[ -1.2  -6.5 -13.6  24.7  16.7  -8.7  -4.9   6.3  71.3  -6.1  49.3   3.6
  -6.3   2.7  -0.1 -15.2 -14.9   8.3   5.2   4.8   1.0  -6.5  -3.5  -2.2
  -0.6  -3.0  -9.8   5.6 -15.8  -2.4 -40.0 -12.2  -0.6   3.9  -6.8   5.3
  -7.5 -12.4 -31.8   0.3  -4.4  -4.4  -7.2   1.9 -10.7  -2.7  -0.4]	<41>.<31>
[  0.9   2.4  17.6 -11.3   6.0  -5.4  -3.5 -29.2  27.6 -12.1  77.1 -15.7
   1.9  -8.5  -1.4   8.7 -31.0  11.0 -20.5   8.0   5.0  -1.2  -3.4   0.4
  -0.1   1.3  -0.8   1.9 -27.7  -0.7 -35.4   2.8   4.9 -42.5   0.6  10.7
  12.5  -1.1  15.2  -1.7 -14.7  -0.5   2.1   0.0  10.1   2.2   2.4]	<41>.<40>
[  4.5   5.4  36.1  -0.2  40.2   1.2  -7.4 -44.7  11.4 -15.2  61.1 -13.0
 -26.6  24.4   2.1   3.6 -13.8  10.2 -23.5   7.4 -12.3  -2.4   5.1  -8.2
   0.8   2.9   0.9   4.0 -13.9  -7.3 -29.2   4.0   8.6  32.5  -3.3   3.6
   6.3   6.2  14.5   7.1  -6.1  -2.6  -1.3  -7.0  25.7  -1.6  -3.2]	<44>.<39>
[ -5.4 -13.8  -5.3  17.6  21.6  -3.5 -22.7  -6.3  78.2  -4.3  78.2  -0.6
  -6.7 -20.9  -6.0 -15.7  -5.9   6.0 -25.9  -2.5   2.2  -5.1  -3.6   8.1
   1.9  -4.0 -11.6  -0.8 -21.8   4.1 -33.8  -4.8   3.3 -18.2 -11.4   7.9
   0.0  -8.0 -11.0  -3.6 -15.5  -2.6 -15.0   3.4 -16.6   0.0  -3.2]	<44>.<27>
[ -1.8  -5.2  43.5 -12.9  34.6   3.7   2.0 -36.6   6.0 -10.4  63.0 -15.9
 -26.8   1.2   3.6  -1.2  -8.5   1.3 -41.0  -3.0  -8.7  10.3   1.9   3.6
  -2.7   6.8  -5.7   1.7 -16.6  -1.9  -6.8   8.2  10.7   0.1  -1.5   5.6
  12.3  -0.9  17.0   0.8  -8.6  -1.2 -12.3  -3.1  19.5   1.1  -2.7]	<44>.<39>
[ -1.0  -4.8  10.9  13.1  36.0  -0.7   7.8  -8.6   8.1  -2.0  47.3  -5.2
 -29.2   8.5  -1.3 -11.6   6.3   2.7 -19.2  -3.8 -10.7   2.4   7.5  -2.1
  -0.6   1.4   3.8  -0.9   6.2   5.3   2.9   1.6   2.3  45.3   1.0  -6.9
  -6.2  -2.0 -10.7  -2.1   1.2  -1.2  -3.9  -7.0  14.4  -4.5   7.8]	<44>.<39>
[ -0.3  -5.4   7.1   5.6  32.0   1.3 -15.3 -12.9  29.4   0.7  71.3  -2.5
 -11.9  -1.4  -1.7  -7.9  -3.4  -0.7 -21.7  -0.1   5.0  -2.3   4.9  -1.0
   3.2   0.8  -7.3  -3.8   4.4   1.4  -4.6  -0.5   3.9  32.3  -2.1  -4.9
   1.4  -4.7   1.8   0.2  -2.6  -1.9  -3.0  -3.2  -3.1  -1.1  -4.3]	<44>.<39>
[  5.5   4.9  45.0   4.0  -7.2   3.1  44.1  -4.7  13.2 -12.6 -78.2 -24.4
 -37.6  32.3  -1.9   1.6   9.8   5.9   0.7   7.5 -16.3   3.1  -0.9 -18.4
  -2.5  17.2  -0.9   8.0 -30.4 -12.4 -10.7   7.4   8.6  66.8   8.0   4.1
   2.7   7.9  -4.7   7.7  -3.6  -5.9  -1.5   4.9  48.5  -7.0   8.2]	<41>.<24>
[  2.4  -5.2  26.6   3.6  -9.3  -0.3  20.1 -18.6  29.1 -10.9 -40.8 -14.9
 -27.3   2.6   5.5  -3.2  -1.5   4.5 -12.7   3.1  -9.0  -0.9  -8.9  -4.7
  -2.2   1.5  -2.2   5.0 -35.6  -2.3 -21.9   0.5   7.9   5.0  -0.2  10.2
  10.7   2.8   5.2   1.9 -10.3  -4.4 -11.1   2.6  20.2  -4.1  -0.3]	<44>.<27>
[  3.8  -3.2  14.1   8.4   2.2   0.8  -3.7 -19.3  41.5  -8.3  32.8  -2.3
  -7.8  13.3  -1.5   1.3 -13.1   7.9  -3.5   6.3  -5.6  -7.4  -6.2   0.6
  -0.3   2.5  -0.9   3.1 -29.5  -2.7 -36.2  -5.9   0.1   1.0   0.4   8.1
  -0.4  -7.9  -5.5   2.2 -10.0   3.4  -4.2   0.1   6.1  -0.6   2.4]	<41>.<31>
[ -6.0 -14.2  -0.4  11.3  27.3  -9.5  -9.6   2.7  78.2 -12.7  78.2  -4.8
 -10.4 -26.0  -2.4 -13.5 -10.3   1.0 -31.1   0.0  -5.4  -0.1  -1.5  12.2
  -1.4  -3.7 -14.7   4.4 -61.9   7.7 -32.7   0.0   6.2  -5.5 -11.2   4.5
  11.2  -9.5 -12.1   0.9 -18.9  -2.4 -15.4  -0.4  -2.3  -1.6  -1.0]	<44>.<27>
[  2.3  -0.4   7.0   6.8  26.1  -7.6  -0.1 -17.0  44.0 -11.5  55.5  -4.3
 -12.5   6.3   0.6  -5.1 -18.8  15.6  -7.1   6.9  -0.3   7.9  -4.3   1.0
  -1.6  -0.8  -7.7  -0.5 -28.8  -3.1 -46.3   3.2   6.1 -24.5   7.3   9.4
  -3.1  -5.0 -13.4  -1.2  -6.9  -3.8  -2.2   1.7   6.7  -2.1   6.9]	<41>.<31>
[ -0.2  -7.3   1.9   9.4  20.5  -7.4  -2.7   0.7  63.9  -6.6  55.7  -4.7
  -9.8  -5.9  -5.0  -6.6 -11.4   5.7 -14.3   4.3  -1.1   0.3  -1.0   4.1
   0.0   0.5  -7.6   5.4 -18.6   1.6 -32.8  -0.1   2.8  -6.0  -7.4   9.4
   8.1  -6.5 -12.6  -7.1  -7.5 -17.0  -6.6   4.9   2.0  -2.6   2.9]	<41>.<31>
[  1.9   5.2  13.1  18.2 -12.1   2.2  -4.9 -28.7   5.8  -9.2  -6.4  -4.6
  -4.7  23.7   1.4   9.2  -1.6   6.9  16.3   6.7  -4.1 -12.7  -4.4  -7.6
  -1.6  -3.3   6.5   6.1 -22.1  -4.2 -28.5  -5.3  -6.8  30.4  -0.9   0.3
   3.7  -2.2   4.3   4.7  -2.4  -2.5  -6.6  -2.2   8.1   3.0   3.5]	<41>.<40>
[  2.6   4.1  27.6 -17.2  -5.1  -2.8   7.7 -45.1   8.6 -10.6  39.0 -13.1
  -3.4   1.3   0.7  18.4 -42.9   9.1 -16.8  15.4   2.3  -0.6 -11.0   0.9
   0.4  -0.3   4.6   0.6 -54.2  -4.5 -41.6   1.9   7.9 -64.1  -2.2  17.0
  14.6   2.9  25.6  -1.3 -14.4   0.1   0.4  -5.7  26.1   2.4   5.2]	<41>.<40>
[ -2.5  -6.8  15.2   4.2  12.3  -1.6  -1.3 -12.9  33.2  -6.8  36.9  -8.9
 -19.7  -6.5 -12.3  -8.3  -1.5   5.5 -19.2  -0.7  -4.1   0.5  -3.3   0.3
   0.2   5.2  -7.8  10.3 -21.5   1.7 -14.2   2.2   1.0   0.5  -3.6   6.0
   9.1  -6.2  -7.9  -1.6  -8.9  -0.8 -10.2   0.1   7.9  -0.9  -1.1]	<44>.<27>
